Here is a tiny trained network, its code and every weight. The questions are about switching its units off for an input and a target symbol, where a switched-off unit gives its printed mean instead of its output.

import numpy as np


def w(rows, s, z=0):
    codes = np.array(rows[::2]) - 128.0
    scale = np.full(codes.shape[1], s)
    scale[-1] = z or s
    return codes * scale


def f(y):
    return y / 2 * (1 + np.tanh(0.7978845608 * (y + 0.044715 * y**3)))


def softmax(a):
    e = np.exp(a - a.max(-1, keepdims=True))
    return e / e.sum(-1, keepdims=True)


def log_softmax(a):
    a = a - a.max(-1, keepdims=True)
    return a - np.log(np.exp(a).sum(-1, keepdims=True))


def net(x, mask):
    ids = ['ΛΞΣΩβδζητψ'.index(c) for c in x.split()]
    T = len(ids)
    res = E[ids] + P[:T]
    u = 0
    for l in range(3):
        q, k, v = (res @ M[l].T for M in (Q, K, V))
        z = softmax(np.where(np.tri(T) > 0, q @ k.T / 2**0.5, -1e9)) @ v
        res = res + np.where(mask[u], z, O[l][:, -1]) @ O[l][:, :-1]
        u += 1
        y = f(res @ A[l][:, :-1].T + A[l][:, -1])
        res = res + np.where(mask[u : u + 4], y, B[l][:, -1]) @ B[l][:, :-1]
        u += 4
    return log_softmax(res[-1] @ U[:, :-1].T + U[:, -1])


Q, K, V, O, A, B = {}, {}, {}, {}, {}, {}
E = w([
[192,80,131,109,166,142,133,114],'Λ',
[140,90,132,114,171,160,76,138],'Ξ',
[208,92,132,101,144,141,135,115],'Σ',
[229,99,152,71,137,115,134,110],'Ω',
[86,3,93,171,225,200,111,116],'β',
[205,107,147,64,220,122,32,205],'δ',
[89,64,235,92,219,111,23,99],'ζ',
[119,237,187,248,78,195,21,169],'η',
[133,122,12,26,63,206,12,66],'τ',
[31,212,99,47,47,101,170,187],'ψ',
],0.0045)
P = w([
[242,166,20,144,170,85,16,62],'0',
[192,164,73,158,163,79,13,59],'1',
[136,183,90,148,148,57,4,56],'2',
[120,169,122,131,146,92,24,61],'3',
[106,167,120,137,154,119,28,95],'4',
[102,161,131,116,138,146,45,102],'5',
[106,155,142,109,147,164,60,142],'6',
[98,139,137,91,135,179,71,145],'7',
[91,123,147,88,127,190,99,176],'8',
[84,115,144,77,113,204,123,179],'9',
[100,105,148,61,84,226,128,209],'10',
[83,103,163,59,64,238,128,235],'11',
[84,75,166,47,48,253,158,237],'12',
[59,76,168,40,51,255,172,247],'13',
],0.0037)
Q[0] = w([
[254,114,52,219,93,75,223,40],'L0H0',
[249,82,86,219,92,76,217,59],'L0H0',
],0.0031)
K[0] = w([
[250,88,112,236,237,30,30,8],'L0H0',
[249,66,111,243,231,88,40,2],'L0H0',
],0.0034)
V[0] = w([
[20,37,176,130,16,86,252,220],'L0H0',
[61,166,200,50,192,186,30,241],'L0H0',
],0.004)
O[0] = w([
[64,200,140,156,255,173,239,190,3],'L0H0',
[41,111,204,37,110,218,33,226,189],'L0H0',
],0.0039,0.0032)
A[0] = w([
[8,163,147,66,9,187,89,240,252],'L0N0',
[67,130,8,13,3,177,66,201,228],'L0N1',
[232,2,203,59,133,233,8,52,226],'L0N2',
[179,215,241,240,65,227,50,191,184],'L0N3',
],0.0037)
B[0] = w([
[42,117,155,64,10,254,72,194,238],'L0N0',
[71,154,52,13,45,254,48,124,236],'L0N1',
[208,6,149,65,142,119,10,31,255],'L0N2',
[174,90,170,254,38,168,30,215,168],'L0N3',
],0.0035,0.0058)
Q[1] = w([
[21,208,65,107,47,196,220,189],'L1H0',
[189,4,143,19,140,137,6,85],'L1H0',
],0.0038)
K[1] = w([
[63,146,60,4,191,54,215,119],'L1H0',
[22,200,251,201,10,238,18,228],'L1H0',
],0.004)
V[1] = w([
[181,213,109,249,9,234,194,243],'L1H0',
[3,188,255,200,10,246,42,244],'L1H0',
],0.0039)
O[1] = w([
[171,251,101,245,40,241,190,77,65],'L1H0',
[55,151,217,233,1,211,81,142,255],'L1H0',
],0.0036,0.0048)
A[1] = w([
[96,92,4,15,54,208,45,158,253],'L1N0',
[211,121,39,115,236,53,191,42,142],'L1N1',
[23,134,177,64,92,155,178,208,210],'L1N2',
[79,43,195,33,110,175,122,233,219],'L1N3',
],0.004,0.003)
B[1] = w([
[89,98,41,68,52,250,97,24,252],'L1N0',
[196,212,18,213,146,32,150,4,129],'L1N1',
[88,202,164,56,79,249,245,172,167],'L1N2',
[151,57,155,48,97,240,153,143,208],'L1N3',
],0.0034,0.013)
Q[2] = w([
[126,34,26,98,39,168,8,11],'L2H0',
[90,238,212,151,223,76,253,228],'L2H0',
],0.0037)
K[2] = w([
[84,68,182,30,107,246,197,204],'L2H0',
[153,189,77,249,170,2,71,62],'L2H0',
],0.004)
V[2] = w([
[200,49,253,212,213,70,120,197],'L2H0',
[227,8,26,211,126,148,17,14],'L2H0',
],0.0041)
O[2] = w([
[188,75,226,84,165,234,232,26,3],'L2H0',
[244,3,79,253,7,194,169,176,159],'L2H0',
],0.0038,0.016)
A[2] = w([
[231,152,59,233,44,178,175,67,209],'L2N0',
[45,215,231,129,174,203,146,139,137],'L2N1',
[134,63,14,214,238,253,242,134,244],'L2N2',
[74,202,62,151,122,30,16,168,251],'L2N3',
],0.0036,0.0019)
B[2] = w([
[170,244,125,185,68,198,214,98,173],'L2N0',
[146,245,240,106,181,234,168,64,148],'L2N1',
[20,127,3,209,238,231,169,190,120],'L2N2',
[18,225,21,157,166,10,30,201,253],'L2N3',
],0.0037,0.0056)
U = w([
[40,249,51,131,208,1,28,106,118],'Λ',
[160,53,57,204,39,40,81,218,198],'Ξ',
[167,186,91,141,156,136,165,92,2],'Σ',
[102,80,139,129,114,139,120,146,165],'Ω',
[209,183,112,81,118,119,191,107,69],'β',
[134,3,251,23,186,185,141,33,178],'δ',
[123,201,253,219,47,238,186,45,163],'ζ',
[79,59,38,201,225,209,228,147,120],'η',
[168,184,106,135,140,137,181,92,50],'τ',
[189,109,133,43,169,219,154,190,115],'ψ',
],0.0037,0.0032)

Each question gives the input, a string of symbols that net reads in full, and the target symbol t.
The units are the heads (2 rows each of Q, K, V and O) and the neurons (one row each of A and B). Each row of codes is followed by its name. A weight is (code - 128) times the scale printed after its matrix; where a second scale follows, it is the last column's (O, A, B and U).
mask holds one flag per unit, layer by layer, with each layer's heads first. A switched-off unit (its flag False) gives its mean, the last column of its rows in O or B, instead of its output. The means were averaged over made-up inputs and are rounded, as every weight is.
A unit's drop is (log p(t) with every unit on - log p(t) with that unit switched off) / (log p(t) with every unit on - log p(t) with every unit switched off).
unit that matters most: the unit with the biggest drop
k most important neurons: the k neurons with the biggest drops, biggest first
top k neurons in layer l: the k neurons of layer l with the biggest drops, biggest first
drop of u: that unit's drop, to one decimal
input Ξ δ β η ζ η Σ, target ζ: unit that matters most	L1H0
input Ω ψ δ Σ ψ ψ Σ, target Λ: top 2 neurons in layer 0	L0N0, L0N2
input β Ω δ ψ Λ, target Λ: top 2 neurons in layer 1	L1N2, L1N3
input ψ Ξ δ ψ ζ ψ δ, target Λ: 2 most important neurons	L1N2, L0N0
input τ Λ ζ δ ψ Ξ, target Λ: 2 most important neurons	L0N0, L1N2
input ζ δ ζ Σ Λ β Ω ψ ζ, target Λ: 4 most important neurons	L0N0, L1N2, L0N1, L0N2
input η Ξ τ η ψ Ω, target Λ: top 2 neurons in layer 0	L0N0, L0N2
input δ ζ η Σ Ω Λ δ ψ β η, target Λ: top 3 neurons in layer 0	L0N0, L0N1, L0N2
input Σ ψ Σ δ ψ Ξ Ω ζ β ζ Ξ η η Ω, target ζ: top 2 neurons in layer 0	L0N3, L0N0
input Ξ ζ δ β Σ ψ δ, target Λ: top 3 neurons in layer 0	L0N0, L0N2, L0N1
input Ω τ Λ δ Ω Σ β ζ ζ β ψ ψ Ω, target Λ: top 3 neurons in layer 0	L0N0, L0N1, L0N2
input Σ τ ψ ζ τ Λ η Ξ η ζ Ω, target ζ: top 2 neurons in layer 2	L2N3, L2N0
input Λ τ δ τ η Σ Ω ψ η Ξ ζ ζ η Λ, target ζ: top 2 neurons in layer 2	L2N3, L2N1
input Ξ Ω ψ β, target Λ: unit that matters most	L0N0
input β δ η, target ζ: 2 most important neurons	L0N3, L2N0
input ψ ζ ψ ψ τ η η δ δ ψ ψ τ, target Λ: top 2 neurons in layer 0	L0N2, L0N0
input Σ ζ τ ψ δ Σ Ω Σ ψ, target Λ: 4 most important neurons	L0N0, L0N1, L0N2, L2N3
input ψ Ξ β ψ η β Λ τ η δ Σ ψ Σ, target Λ: top 2 neurons in layer 0	L0N0, L0N1
input ψ δ Ω β β η ψ ζ Ξ η Ξ δ η ζ, target ζ: 3 most important neurons	L0N3, L0N0, L2N1
input δ η ζ β η τ Σ τ ψ Ω Λ ψ δ Ξ, target Λ: top 3 neurons in layer 0	L0N0, L0N1, L0N2
input Σ ζ β Σ ζ, target δ: most important neuron	L2N3
input τ Ξ δ τ ψ ψ β, target Λ: top 2 neurons in layer 1	L1N2, L1N3
input η Ξ ψ ψ β Ω Σ Σ Σ Λ ζ ψ Λ, target Λ: top 2 neurons in layer 1	L1N2, L1N0
input δ ψ ψ τ Ξ δ Σ δ ψ η, target Λ: 3 most important neurons	L1N2, L0N0, L2N3
input β Σ δ Λ ψ η Ω ψ τ, target Λ: 2 most important neurons	L1N2, L0N0
input ψ Σ ψ τ δ Σ ζ Ξ Ξ ζ ζ η, target ζ: 2 most important neurons	L0N3, L2N1
input Ξ Ξ Ω Ξ β ζ Ξ ζ Ω Ω ψ ζ, target Λ: drop of L1N0	0.2
